-2.90; 3.94; -3.90; 3.97; 3.39; 2.66; 4.42; -8.58; -3.55; 7.28; 4.93 : J_553
3.94; -3.90; -3.64; 3.38; 2.66; 4.42; -8.58; -3.55; 7.28; 4.93; -3.64 : J_668
-2.90; 3.94; -3.90; -3.42; -2.02; 3.34; -3.15; -2.23; 5.18; 0.36; -2.63 : J_673
at: -2.02; 3.34; -3.15
J_673, 4
which: 3.38; 2.66; 4.42; -8.58; -3.55
J_668
at: -2.90; 3.94; -3.90; 3.97; 3.39; 2.66; 4.42; -8.58; -3.55; 7.28
J_553, 0
at: 3.38; 2.66
J_668, 3
at: 3.94; -3.90; 3.97; 3.39; 2.66; 4.42; -8.58; -3.55; 7.28; 4.93
J_553, 1
at: -2.90; 3.94; -3.90; -3.42; -2.02; 3.34; -3.15; -2.23; 5.18
J_673, 0
dup J_668: 
-3.64

-1.95; 0.38; -2.79; -4.67; -5.43; -2.21; -2.29; 1.52; 2.21; -1.16; -3.35; 0.71; -3.83; 1.44; 1.41; 1.16; 3.09  J_477
-2.44; 0.03; 0.28; 6.78; 0.87; 2.10; -0.71; 1.10; 5.11; 1.12; -0.90; -0.87; 0.22; -3.75; -2.60; 1.67; 1.07  J_943
-0.95; 0.73; 2.57; -2.03; -4.87; 0.34; -1.44; -2.05; -1.53; 1.04; -0.08; 2.13; -1.21; -2.86; 2.26; 0.66; -3.00  J_526
-2.89; -1.22; -1.65; 3.10; -4.22; 1.38; -0.78; 1.89; -1.60; -2.88; -0.20; -0.79; 1.33; -3.07; 0.51; -0.75; -1.18  J_101
0.38; 2.21; -2.21; -2.29; -1.95; -4.67; 0.71; 1.52; 1.16; 1.44; -3.83; -3.36; -5.43; -2.79; 3.09; -1.16; 1.41  J_362
-3.07; 0.10; -4.22; 8.79; -6.56; 1.30; -2.11; -1.66; -0.89; 4.96; 0.31; -1.66; -1.07; 0.37; 1.59; 2.83; -0.58  J_838
2.27; -0.19; -3.66; -0.50; -5.16; 0.02; -2.07; 0.70; 1.09; 1.18; 0.20; -7.07; -1.96; -3.72; -1.68; -1.94; 0.34  J_273
-0.66; -0.24; -1.89; -0.97; 0.06; 1.30; 2.92; -2.37; 1.06; -3.17; 0.18; -1.42; -0.86; 2.27; 2.31; -0.27; 1.58  J_272
0.09; 1.46; 2.74; -0.54; -0.19; 0.86; 0.31; 0.54; -2.68; -0.66; -3.38; 1.44; 1.58; 3.87; -0.24; 2.88; 1.91  J_773
-0.24; -0.66; -2.68; 1.91; 0.31; 1.58; 2.87; -0.19; 0.09; -3.38; 3.87; 2.74; 0.86; 1.44; 1.46; 0.54; -0.54  J_291
-0.34; -0.06; 2.68; -3.22; -1.66; 0.65; -1.70; -1.07; 0.50; -0.09; -1.24; 3.17; 3.59; 0.71; -1.98; -0.27; 4.96  J_37
order: 3.09; 1.16; 1.41; 1.44; -3.83; 0.71; -3.35; -1.16; 2.21; 1.52; -2.29; -2.21; -5.43; -4.67; -2.79; 0.38; -1.95
J_477
at: -4.67; 0.71; 1.52; 1.16; 1.44; -3.83
J_362, 5
order: 1.58; -0.27; 2.31; 2.27; -0.86; -1.42; 0.18; -3.17; 1.06; -2.37; 2.92; 1.30; 0.06; -0.97; -1.89; -0.24; -0.66
J_272
order: -0.54; 0.54; 1.46; 1.44; 0.86; 2.74; 3.87; -3.38; 0.09; -0.19; 2.87; 1.58; 0.31; 1.91; -2.68; -0.66; -0.24
J_291
which: -0.24; -0.66
J_291
at: 1.38; -0.78; 1.89; -1.60; -2.88
J_101, 5

0.94; -0.86; -5.09; 2.61; 3.97; -3.77; 0.94; -2.83; 0.94 : J_353
-3.72; 5.54; 3.97; -6.50; -2.37; 4.30; 7.70; -4.09; -1.72 : J_338
-1.93; 5.23; -5.22; 1.05; 0.78; 0.70; 1.52; -2.39; 2.49 : J_753
-5.58; 5.54; -4.09; 7.70; -6.50; 3.97; 4.30; -2.37; -1.72 : J_160
4.12; -4.46; 3.97; -5.09; 3.27; -2.83; -3.77; 2.61; 2.03 : J_201
which: 5.54; -4.09; 7.70; -6.50; 3.97; 4.30; -2.37; -1.72
J_160
which: -5.09; 2.61; 3.97
J_353
at: 3.97; -5.09; 3.27; -2.83; -3.77; 2.61
J_201, 2
dup J_353: 
0.94
which: -5.58; 5.54; -4.09; 7.70; -6.50
J_160
at: -0.86; -5.09; 2.61; 3.97; -3.77; 0.94; -2.83
J_353, 1

-1.28; 1.10; -4.78; 1.81; -4.80; -1.94; 0.82; 2.75; 0.23; -0.01; 0.05; 4.80; -1.95; 2.17; -2.05; 2.23; -0.28; -4.66; -1.79; 0.27; 1.30; -0.04; 4.33; 3.94; -6.68; -0.24; 3.69; 3.19; -0.28; -1.48; -1.50; 2.85; 1.80; -2.75; 0.94; 0.49; -1.65 : J_680
4.10; 0.19; -8.13; -2.38; 0.19; 0.08; 1.14; -1.03; -3.57; 1.74; -2.40; 0.31; -1.95; 2.17; -2.05; 4.32; -0.28; -4.66; -1.79; 0.27; 1.30; -0.04; 4.33; 3.94; -6.68; -0.24; 3.69; 3.19; 2.99; -1.48; -0.97; 2.85; 1.80; -2.75; 0.94; 0.49; -1.65 : J_902
1.74; -1.48; -2.40; -1.79; 3.19; 4.33; 4.32; 0.94; -3.57; 0.09; 3.94; -2.05; 4.10; -4.66; -2.38; -6.68; 3.69; -1.65; 0.19; 0.19; 0.49; -8.13; -1.03; 0.27; 2.85; 1.14; -2.75; 2.99; -1.95; 0.31; 1.30; 0.19; -0.04; -0.28; -0.24; -0.97; 1.80 : J_879
-1.28; 1.10; -4.78; 1.81; -4.80; -1.94; 0.82; 2.75; 0.23; -0.01; 0.05; 4.80; -1.95; 2.17; -2.05; 4.32; -0.28; -4.66; -1.79; 0.27; 1.30; -0.04; 4.33; 3.94; -6.68; -0.24; 3.69; 3.19; 2.99; -1.48; -0.97; 2.85; 1.80; -2.75; 0.94; 0.49; -1.65 : J_341
2.28; 2.65; 6.34; -0.28; -1.95; 0.24; -0.27; -2.62; -5.58; -3.78; -1.91; -2.01; -2.88; 0.58; 1.41; -0.51; -2.25; 3.34; -3.80; -3.18; -5.43; -0.36; -2.48; -2.80; 3.84; -3.06; -3.06; -2.34; 0.09; -1.24; 1.41; -2.48; -0.58; -0.59; -0.05; -0.74; -1.62 : J_877
which: -4.66; -2.38; -6.68; 3.69; -1.65; 0.19; 0.19; 0.49; -8.13; -1.03; 0.27; 2.85
J_879
order: 3.19; 2.99; -1.48; -0.97; 2.85; 1.80; -2.75; 0.94; 0.49; -1.65; 4.10; 0.19; -8.13; -2.38; 0.19; 0.08; 1.14; -1.03; -3.57; 1.74; -2.40; 0.31; -1.95; 2.17; -2.05; 4.32; -0.28; -4.66; -1.79; 0.27; 1.30; -0.04; 4.33; 3.94; -6.68; -0.24; 3.69
J_902
dup J_879: 
0.19

-6.02; -6.09; 0.86; -5.20 = J_807
6.27; -6.33; -7.49; 5.79 = J_885
6.54; 3.36; -4.98; 6.39 = J_625
which: 6.27; -6.33; -7.49
J_885
at: 3.36; -4.98; 6.39
J_625, 1

0.34; 2.14; 0.22; 2.70; 0.05; -1.56; -2.23; -2.80; -0.23; -1.16; -1.85; -0.53; -3.30; -1.16; 0.38; -1.91; 0.71; -1.13; -1.39; 0.96; 1.50; 3.49; -0.49; 1.98; -1.36; -0.63; 1.78; 0.78; -4.70; -3.29; -0.99; 0.04; -1.58; -3.59; -1.48; 2.09; 3.69; 2.10; 1.12; -1.05; 0.56; 0.08; 3.94; 2.96; 2.55 -> J_242
4.84; 7.22; 6.22; 8.39; 1.30; 1.17; -2.57; -3.31; -3.43; -2.64; -0.28; 1.10; 5.14; 5.08; 6.23; 6.82; -0.94; 1.35; -2.96; -1.70; -3.11; -0.43; 0.85; 0.28; 0.40; 1.03; -2.27; -1.08; -4.37; -4.40; -2.50; -6.61; -4.98; -2.55; -2.74; 0.63; 0.96; -1.46; -0.91; 1.41; 4.46; -0.05; -1.31; 2.91; -0.96 -> J_423
-6.28; -1.10; -2.75; -2.85; -3.72; 0.42; 3.14; 1.42; 2.02; 1.70; -0.12; -0.14; 0.75; 3.32; 3.13; 3.93; 5.90; 3.78; 0.11; -3.40; -0.98; 1.19; -2.95; -4.78; -0.80; 0.39; -3.46; 0.05; 0.19; 3.77; 4.39; 2.71; -2.41; -1.83; -0.87; 2.29; 3.20; 0.82; -2.43; -3.50; -1.11; 2.75; 0.31; 1.13; 1.59 -> J_863
0.82; 2.62; 1.93; 4.08; -0.30; -0.41; -2.69; -1.43; -2.24; 0.48; -3.21; -1.97; -6.56; -2.85; -1.63; -2.56; -2.03; -1.69; -0.44; 1.27; 3.26; 3.46; -0.90; -1.32; -1.96; 2.33; 2.96; -0.66; 1.33; 3.80; 2.75; -0.47; -1.54; -4.21; 0.12; 0.87; 1.99; -0.26; 1.34; -0.20; 1.65; 4.47; 2.50; 1.92; -0.82 -> J_432
-1.03; 0.15; -1.00; -4.11; -5.57; -6.31; 1.39; -1.57; -0.60; 1.39; -1.59; 0.25; 4.01; 4.11; 2.02; -0.02; -2.87; 3.48; 1.96; -0.98; 3.59; 2.15; -2.27; -2.23; -4.12; -0.69; -1.31; 0.36; 2.37; 2.03; 2.16; 2.67; 2.89; -1.37; -1.08; -3.10; -2.27; 1.46; 0.15; -1.11; -3.50; -4.27; -2.52; -1.46; 3.11 -> J_135
-1.65; 3.91; 2.12; 5.03; -0.39; -0.41; -5.83; -4.93; -4.44; -3.95; -2.57; -1.88; 0.02; 0.19; -0.98; -1.58; -2.23; -4.11; -2.36; 3.98; 2.77; 0.02; 0.49; 2.13; 3.99; -0.92; -0.55; 0.40; -1.27; -3.33; -2.57; 2.04; -0.07; 0.09; -1.85; 1.81; 3.96; 2.64; 2.72; -0.03; 4.82; 2.96; 3.58; 2.83; 1.78 -> J_260
-2.24; 0.48; -3.19; -1.97; -6.56; -2.85; -1.63; -2.56; -2.03; -1.71; 0.43; 1.62; 1.65; 0.07; 2.13; 0.31; -3.50; -0.85; -1.48; -4.32; -4.68; -7.56; -1.71; 1.30; 0.03; 1.11; -0.11; -1.13; -0.35; 0.67; -1.30; 0.22; 2.29; 1.40; 0.95; -0.90; -1.37; 2.08; 0.34; -0.21; 3.75; 0.60; 4.91; -0.39; -1.00 -> J_213
which: -2.24; 0.48; -3.21; -1.97; -6.56; -2.85; -1.63; -2.56; -2.03
J_432
which: -1.71; 1.30; 0.03; 1.11; -0.11; -1.13; -0.35; 0.67; -1.30; 0.22; 2.29
J_213
which: -1.11; -3.50
J_135
which: 2.64; 2.72
J_260
at: 2.02; 1.70; -0.12; -0.14; 0.75; 3.32; 3.13
J_863, 8
order: -4.70; -3.59; -3.30; -3.29; -2.80; -2.23; -1.91; -1.85; -1.58; -1.56; -1.48; -1.39; -1.36; -1.16; -1.16; -1.13; -1.05; -0.99; -0.63; -0.53; -0.49; -0.23; 0.04; 0.05; 0.08; 0.22; 0.34; 0.38; 0.56; 0.71; 0.78; 0.96; 1.12; 1.50; 1.78; 1.98; 2.09; 2.10; 2.14; 2.55; 2.70; 2.96; 3.49; 3.69; 3.94
J_242
which: 0.96; 1.50; 3.49
J_242

-8.07; 8.02; 8.02; 8.17; 8.21; -8.47; -8.07; 7.34; 7.98; -7.95; -7.77; 8.05; 8.70; 7.95 -> J_819
8.28; -7.23; -4.37; 8.28; -7.88; 7.81; 6.72; -7.33; -8.07; 8.28; -2.87; -0.42; -4.63; 8.28 -> J_866
-8.48; 8.44; 8.90; 8.12; 8.60; -7.29; -8.65; 8.11; 8.27; -8.12; -8.06; 8.35; 7.97; 8.00 -> J_107
8.94; -8.17; -8.17; -8.58; -8.12; -6.94; 8.07; 3.40; -7.46; 8.41; -8.17; -8.43; -8.58; -7.77 -> J_42
7.90; -8.02; -4.68; -3.93; -8.30; 7.78; 6.62; -8.21; -8.76; 8.50; 8.53; -8.58; -8.76; -8.40 -> J_998
-7.62; 8.57; 8.25; 8.56; 8.46; 8.18; -7.59; -7.72; 6.79; -8.18; -7.64; -7.77; -8.58; -8.43 -> J_379
7.90; -8.02; -4.68; -3.93; -8.30; 7.78; -7.46; 8.41; 8.07; 3.40; -2.48; -0.66; -5.88; -8.70 -> J_937
8.94; -8.68; -8.17; -8.58; -8.12; -6.94; 8.07; 3.40; -7.46; 8.41; 8.53; -8.58; -7.29; -8.40 -> J_127
which: 7.90; -8.02; -4.68; -3.93; -8.30; 7.78; 6.62; -8.21; -8.76; 8.50; 8.53; -8.58; -8.76; -8.40
J_998
which: 8.94; -8.17; -8.17; -8.58; -8.12; -6.94; 8.07; 3.40; -7.46; 8.41; -8.17; -8.43; -8.58; -7.77
J_42
dup J_866: 
8.28
which: -8.43; -8.58; -7.77
J_42

-2.11; 0.79; 0.11; 0.25; 0.09; 1.04; 1.14; 2.23; -1.91 : J_438
0.11; 4.19; -2.07; -5.63; 0.31; 0.42; 5.81; 4.55; 1.69 : J_719
0.80; 2.23; -1.91; 1.14; -2.11; 0.25; 2.23; 1.04; 0.09 : J_629
1.61; 6.64; -2.41; -9.18; 0.82; 0.92; 7.10; 4.35; 5.94 : J_277
1.14; 0.09; 2.22; 0.25; 0.25; 0.80; 1.04; 0.80; 0.11 : J_336
at: 0.09; 1.04; 1.14; 2.23; -1.91
J_438, 4
order: 1.14; 0.25; 2.23; 0.11; 1.04; -2.11; -1.91; 0.09; 0.79
J_438
order: 1.14; 0.25; 1.04; -1.91; 2.23; 2.23; 0.80; 0.09; -2.11
J_629
dup J_629: 
2.23
which: 1.61; 6.64; -2.41; -9.18; 0.82; 0.92; 7.10; 4.35; 5.94
J_277
at: 0.25; 0.09
J_438, 3
which: 0.80; 2.23; -1.91; 1.14; -2.11; 0.25; 2.23; 1.04; 0.09
J_629

